How the items are linked:
state | γ α ζ
z114 | z802 z265 z124
z561 | z392 z424 z333
z792 | z251 z687 z520
z124 | z114 z562 z132
z562 | z510 z124 z265
z644 | z132 z588 z586
z719 | z870 z963 z122
z906 | z17 z677 z977
z723 | z687 z251 z598
z934 | z489 z598 z251
z586 | z644 z333 z424
z141 | z122 z82 z378
z963 | z16 z719 z852
z132 | z124 z510 z644
z557 | z923 z589 z952
z82 | z635 z141 z16
z265 | z562 z114 z489
z598 | z723 z934 z802
z589 | z880 z557 z17
z392 | z577 z397 z561
z333 | z561 z586 z588
z923 | z677 z17 z557
z233 | z513 z89 z635
z577 | z852 z559 z392
z977 | z906 z921 z317
z880 | z94 z952 z589
z687 | z317 z792 z723
z802 | z598 z489 z114
z424 | z586 z561 z397
z317 | z977 z520 z687
z677 | z921 z906 z923
z122 | z719 z16 z141
z635 | z233 z378 z82
z378 | z141 z635 z89
z89 | z378 z233 z94
z251 | z934 z723 z792
z921 | z520 z977 z677
z489 | z265 z802 z934
z559 | z397 z577 z870
z588 | z333 z644 z510
z16 | z82 z122 z963
z17 | z589 z923 z906
z852 | z963 z870 z577
z513 | z952 z94 z233
z94 | z89 z513 z880
z397 | z424 z392 z559
z952 | z557 z880 z513
z510 | z588 z132 z562
z870 | z559 z852 z719
z520 | z792 z317 z921

In the rows, 25 means zero.

The rows follow the links: the fewer symbols apart two items are, the more alike their rows tend to be.

Each row is also shifted at random along 4 hidden directions that mean nothing.

Each row, then its item:
[ 27  30  27  18  24  22  32  30  26  22  31  25  30  26  26  23  33  25  22  26  31  23  25  23  23  25  15  25  26  27  21  34  22  33  27  24  33  32]
item: z132
[ 11  21  24  31  32  24  28  24  28  28  25  30  28  30  23  26  21  32  27  19  23  27  29  23  29  28  26  26  32  24  28  20  22  27  16  26  19  27]
item: z141
[ 15  27  23  21  20  25  23  28  26  26  31  22  21  16  24  31  25  33  28  32  30  31  21  26  29  23  31  31  19  24  29  29  26  24  32  33  30  25]
item: z333
[ 38  27  26  26  34  27  29  22  28  23  24  29  23  28  27  26  27  35  31  17  28  18  20  16  27  20  26  27  34  31  24  25  22  28  13  33  26  25]
item: z921
[ 31  33  23  19  30  14  20  21  23  27  25  26  26  34  28  20  26  32  14  21  31  25  29  26  29  27  24  35  27  27  30  32  22  22  19  23  27  28]
item: z934
[ 27  25  25  24  17  27  24  24  27  22  25  22  22  17  26  27  25  28  28  34  26  30  19  25  25  20  28  27  18  23  26  26  33  23  35  30  30  24]
item: z392
[ 27  18  24  34  27  20  31  23  28  25  24  26  30  30  21  21  20  30  23  23  21  24  28  24  29  27  19  22  27  26  28  16  22  31  22  24  18  30]
item: z94
[ 23  31  26  18  22  20  28  28  24  25  29  23  29  26  28  21  31  24  21  29  32  25  29  25  22  28  20  28  25  26  22  34  21  28  30  20  30  29]
item: z124
[ 44  32  27  18  28  22  26  24  28  24  24  25  24  29  31  22  30  28  22  22  32  25  23  22  23  23  25  30  28  24  25  33  30  23  22  26  31  25]
item: z586
[ 21  28  25  22  34  22  17  24  25  26  23  27  18  34  33  26  22  32  21  18  29  29  17  26  25  20  32  33  31  23  26  31  34  18  17  31  29  24]
item: z559
[ 20  29  26  25  17  29  25  22  25  28  25  22  24  13  26  29  27  30  32  33  29  21  28  20  26  27  30  27  21  30  27  26  17  25  34  28  25  23]
item: z723
[ 23  20  22  33  25  13  22  24  22  24  21  23  25  32  27  18  16  29  11  25  21  27  22  27  29  23  20  28  22  27  30  17  27  22  26  24  18  30]
item: z880
[ 25  26  26  22  17  30  24  19  28  25  21  21  21  16  27  25  30  23  28  33  27  25  22  24  26  21  31  26  19  21  28  28  35  22  34  26  30  20]
item: z561
[ 22  20  24  32  31  24  27  23  27  30  22  28  28  31  23  24  23  26  25  19  21  26  33  25  27  33  25  24  29  22  27  19  24  26  18  19  17  25]
item: z378
[ 13  33  26  17  26  22  25  18  25  27  24  26  28  29  23  19  35  19  21  24  29  21  32  27  29  30  22  27  26  26  30  33  24  25  24  16  31  24]
item: z265
[ 13  32  23  16  25  24  22  22  24  30  28  25  26  26  24  26  30  26  23  25  32  26  31  27  28  30  28  32  22  24  30  33  21  22  27  22  28  24]
item: z562
[ 15  23  25  26  34  32  25  29  27  27  27  29  23  31  21  31  25  20  30  17  23  29  25  30  24  26  30  22  32  21  23  25  29  23  16  24  26  22]
item: z719

Where do the symbols, taken in turn from left to right, take each start?
Answers are names.
[ 42  30  25  20  32  23  26  23  24  25  26  30  27  34  22  21  30  22  21  20  28  23  27  28  26  26  21  26  30  26  27  29  24  26  17  21  29  26]
α γ γ α: z520
[ 28  27  25  28  18  26  17  19  24  27  20  21  19  15  30  27  23  28  25  33  25  24  23  23  27  24  34  29  18  28  30  24  25  17  34  29  23  20]
γ γ ζ: z977
[ 27  26  24  27  18  29  21  27  23  29  27  21  24  13  25  33  23  29  31  32  26  26  25  24  26  27  35  29  19  28  28  26  20  22  34  30  24  24]
α α γ ζ: z687
[ 22  30  21  18  23  26  20  33  24  33  40  24  27  19  20  36  23  32  31  28  32  36  30  30  29  32  31  32  21  24  29  33  18  25  29  29  29  27]
γ α γ γ: z124
[ 26  30  27  24  19  24  26  19  28  32  23  20  25  12  31  27  27  42  31  32  33  21  30  13  28  30  32  33  21  32  27  28  12  24  31  30  23  25]
ζ γ α: z934
[ 16  26  25  30  17  27  21  24  21  21  22  22  20  19  24  25  22  20  24  32  20  22  17  29  26  18  27  24  18  27  28  22  30  22  35  29  25  22]
γ γ γ: z589
[ 25  31  28  18  21  26  26  25  24  28  25  23  29  23  28  22  33  19  24  31  30  22  33  25  22  31  23  25  21  26  22  32  19  26  31  16  28  25]
γ γ ζ ζ: z114
[ 35  22  24  31  19  25  23  26  23  22  25  22  23  19  23  28  19  28  25  31  21  25  19  26  30  20  28  26  20  27  29  18  26  27  32  31  22  26]
ζ α: z921
[ 38  21  25  33  21  24  23  21  23  22  20  24  23  24  24  23  23  17  20  29  18  24  20  29  28  22  24  21  20  24  28  19  31  23  31  21  22  24]
α ζ α γ: z880
[ 21  22  25  28  33  27  22  24  27  30  23  29  23  31  26  29  24  27  28  17  24  29  31  25  26  30  33  25  32  22  27  23  26  21  16  25  20  23]
γ ζ ζ: z141
[ 32  29  24  23  33  19  27  22  25  22  26  28  26  34  27  21  26  33  21  19  30  22  22  21  29  21  21  31  31  30  26  28  23  27  15  31  28  29]
α ζ: z723
[ 17  19  24  32  30  19  21  27  21  27  24  27  27  36  22  23  19  18  17  21  19  31  29  34  27  29  21  23  26  22  28  19  27  24  22  18  17  28]
ζ ζ α ζ: z513
[ 33  23  25  24  17  27  22  32  24  23  29  21  23  20  24  27  22  21  23  34  23  34  19  32  24  21  26  25  18  21  25  26  35  24  36  27  28  25]
γ α ζ: z719
[ 23  25  26  24  33  28  23  23  29  26  26  28  23  27  28  30  25  33  30  17  27  27  23  22  26  22  31  29  33  23  25  26  27  22  14  32  27  23]
ζ γ ζ ζ: z122
[ 18  26  24  19  21  32  29  29  28  27  34  24  27  15  18  34  29  30  37  29  32  28  26  25  29  26  28  27  22  24  27  30  22  30  32  32  31  26]
γ α α: z333
[ 37  29  25  24  34  25  21  24  22  23  23  30  22  35  26  22  26  18  22  17  26  22  21  29  25  21  26  25  30  27  26  27  29  23  16  23  28  24]
γ γ γ γ: z489
[ 41  29  26  18  27  22  30  33  27  24  35  25  29  26  26  27  28  34  27  24  32  28  24  21  25  25  19  31  29  27  22  34  20  32  23  31  32  33]
ζ ζ γ γ: z644
[ 36  28  26  20  31  27  25  24  28  23  25  27  23  30  28  26  30  27  28  20  28  26  21  22  23  22  29  28  31  23  22  30  33  24  19  29  31  23]
α ζ γ: z392
